Below are the code and all the weights of a small trained network. Each question names an input and a class and asks about switching units off, where a switched-off unit gives its printed mean instead of its output.

import numpy as np


def w(rows, s, z=0):
    codes = np.array(rows[::2]) - 128.0
    scale = np.full(codes.shape[1], s)
    scale[-1] = z or s
    return codes * scale


def norm(h):
    return h / np.sqrt((h * h).mean(-1, keepdims=True) + 1e-5)


def f(y):
    return y / 2 * (1 + np.tanh(0.7978845608 * (y + 0.044715 * y**3)))


def log_softmax(a):
    a = a - a.max(-1, keepdims=True)
    return a - np.log(np.exp(a).sum(-1, keepdims=True))


def net(x, mask):
    res = np.array(x, float).reshape(1, 6) / 4 @ E
    u = 0
    for l in range(3):
        y = f(norm(res) @ A[l][:, :-1].T + A[l][:, -1])
        res = res + np.where(mask[u : u + 8], y, B[l][:, -1]) @ B[l][:, :-1]
        u += 8
    return log_softmax(norm(res)[-1] @ U[:, :-1].T + U[:, -1])


A, B = {}, {}
E = w([
[58,219,190,161,81],'x0',
[132,202,133,155,190],'x1',
[215,96,76,179,87],'x2',
[184,116,255,50,153],'x3',
[144,108,135,233,148],'x4',
[199,208,94,107,189],'x5',
],0.0029)
A[0] = w([
[126,4,109,116,62,27],'0.n1',
[174,162,181,168,120,38],'0.n2',
[254,109,29,105,157,47],'0.n3',
[140,146,134,120,140,67],'0.n4',
[112,174,170,20,100,9],'0.n5',
[103,48,166,97,198,1],'0.n6',
[120,22,118,132,79,39],'0.n7',
[145,50,176,83,193,21],'0.n8',
],0.0098,0.0029)
B[0] = w([
[120,131,177,132,7,210],'0.n1',
[149,129,160,141,137,142],'0.n2',
[245,107,49,69,191,253],'0.n3',
[115,102,157,116,133,117],'0.n4',
[76,116,195,50,163,197],'0.n5',
[118,69,137,213,154,164],'0.n6',
[139,90,157,107,46,189],'0.n7',
[92,91,73,193,143,191],'0.n8',
],0.015,0.0047)
A[1] = w([
[132,154,137,68,98,93],'1.n1',
[91,165,42,126,113,156],'1.n2',
[117,84,116,87,80,148],'1.n3',
[58,166,73,122,112,6],'1.n4',
[105,82,104,171,138,46],'1.n5',
[158,177,170,164,108,45],'1.n6',
[164,155,168,151,123,99],'1.n7',
[144,98,144,120,3,67],'1.n8',
],0.015,0.0018)
B[1] = w([
[85,59,139,176,188,163],'1.n1',
[116,92,120,78,35,163],'1.n2',
[192,200,182,210,153,191],'1.n3',
[82,186,108,31,75,149],'1.n4',
[69,91,97,168,86,153],'1.n5',
[125,213,108,181,155,142],'1.n6',
[90,172,70,138,146,137],'1.n7',
[237,131,249,175,51,254],'1.n8',
],0.016,0.0075)
A[2] = w([
[8,132,253,21,179,5],'2.n1',
[148,81,187,113,109,58],'2.n2',
[94,134,105,123,151,43],'2.n3',
[127,130,127,136,134,69],'2.n4',
[124,137,141,124,126,91],'2.n5',
[126,134,141,122,131,48],'2.n6',
[67,123,95,95,165,66],'2.n7',
[174,156,152,38,138,89],'2.n8',
],0.0061,0.0017)
B[2] = w([
[87,137,254,44,232,253],'2.n1',
[137,180,113,145,146,160],'2.n2',
[135,152,164,149,139,111],'2.n3',
[115,127,118,127,143,113],'2.n4',
[133,124,129,124,138,120],'2.n5',
[131,130,125,118,140,111],'2.n6',
[152,154,205,161,128,141],'2.n7',
[126,94,85,152,113,162],'2.n8',
],0.0095,0.0031)
U = w([
[44,178,101,27,37,115],'0',
[237,123,234,208,44,189],'1',
[253,81,19,72,203,162],'2',
[52,116,236,71,242,164],'3',
[91,253,68,191,179,117],'4',
[46,20,95,242,141,105],'5',
[132,113,65,113,68,2],'6',
],0.011,0.0045)

Each question gives the input, the list of numbers given to net, and the class t.
The units are the neurons (one row each of A and B). Each row of codes is followed by its name. A weight is (code - 128) times the scale printed after its matrix; where a second scale follows, it is the last column's (A, B and U).
mask holds one flag per neuron, layer by layer. A switched-off neuron (its flag False) gives its mean, the last column of its row in B, instead of its output. The means were averaged over made-up inputs and are rounded, as every weight is.
A unit's drop is (log p(t) with every unit on - log p(t) with that unit switched off) / (log p(t) with every unit on - log p(t) with every unit switched off).
The circuit of an input: a set's keep is (log p(t) with only the set's units on - log p(t) with every unit switched off) / (log p(t) with every unit on - log p(t) with every unit switched off). Starting from the 12 units with the biggest drops (on a tie, the unit counted first), units are removed one at a time, each time the one whose removal leaves the highest keep (on an exact tie, the one counted first), for as long as the keep stays at least 0.8.
circuit, biggest first: the units of the circuit, biggest drop first
most important unit: the unit with the biggest drop
k most important neurons: the k neurons with the biggest drops, biggest first
k most important neurons of layer l: the k neurons of layer l with the biggest drops, biggest first
drop of u: that unit's drop, to one decimal
input [3,-1,-1,8,4,-3], class 5: 2 most important neurons of layer 0 => 0.n8, 0.n6
input [1,2,-6,-5,-1,-5], class 0: most important unit => 0.n1
input [1,2,2,-6,-6,-2], class 0: 3 most important neurons => 0.n1, 0.n7, 1.n4
input [-7,5,1,5,-7,-6], class 5: circuit, biggest first => 0.n8, 1.n8
input [-3,5,0,7,3,-8], class 5: 2 most important neurons => 0.n8, 0.n6
input [7,-6,-5,2,8,-1], class 4: 3 most important neurons of layer 0 => 0.n1, 0.n5, 0.n7
input [3,5,2,-1,3,4], class 4: 2 most important neurons => 0.n3, 1.n8
input [5,-1,-4,4,7,-4], class 4: 3 most important neurons => 0.n5, 0.n1, 0.n3
input [0,-3,3,7,-2,1], class 3: 2 most important neurons => 0.n5, 1.n8
input [5,-7,7,7,-3,5], class 3: 2 most important neurons => 1.n8, 0.n5
input [8,1,0,2,6,-5], class 4: 2 most important neurons of layer 0 => 0.n1, 0.n7
input [8,7,7,-3,7,-7], class 4: 2 most important neurons of layer 1 => 1.n8, 1.n6
input [7,5,7,-3,-3,-2], class 0: 2 most important neurons => 0.n1, 0.n7
input [-8,-1,6,6,-3,3], class 2: circuit, biggest first => 0.n3
input [-6,-1,-8,3,5,-4], class 5: 2 most important neurons => 0.n6, 0.n8
input [6,-5,0,-3,7,1], class 0: 4 most important neurons => 0.n1, 0.n7, 0.n3, 0.n6
input [-1,5,-8,-1,8,-5], class 5: 2 most important neurons => 0.n5, 1.n8
input [7,0,-5,-2,6,-1], class 0: 2 most important neurons => 0.n5, 0.n1
input [-3,-1,-7,-3,-8,0], class 3: drop of 0.n5 => 0.1
input [3,8,1,-1,7,-8], class 4: drop of 0.n1 => 0.4
input [3,0,6,7,4,6], class 2: most important unit => 1.n8
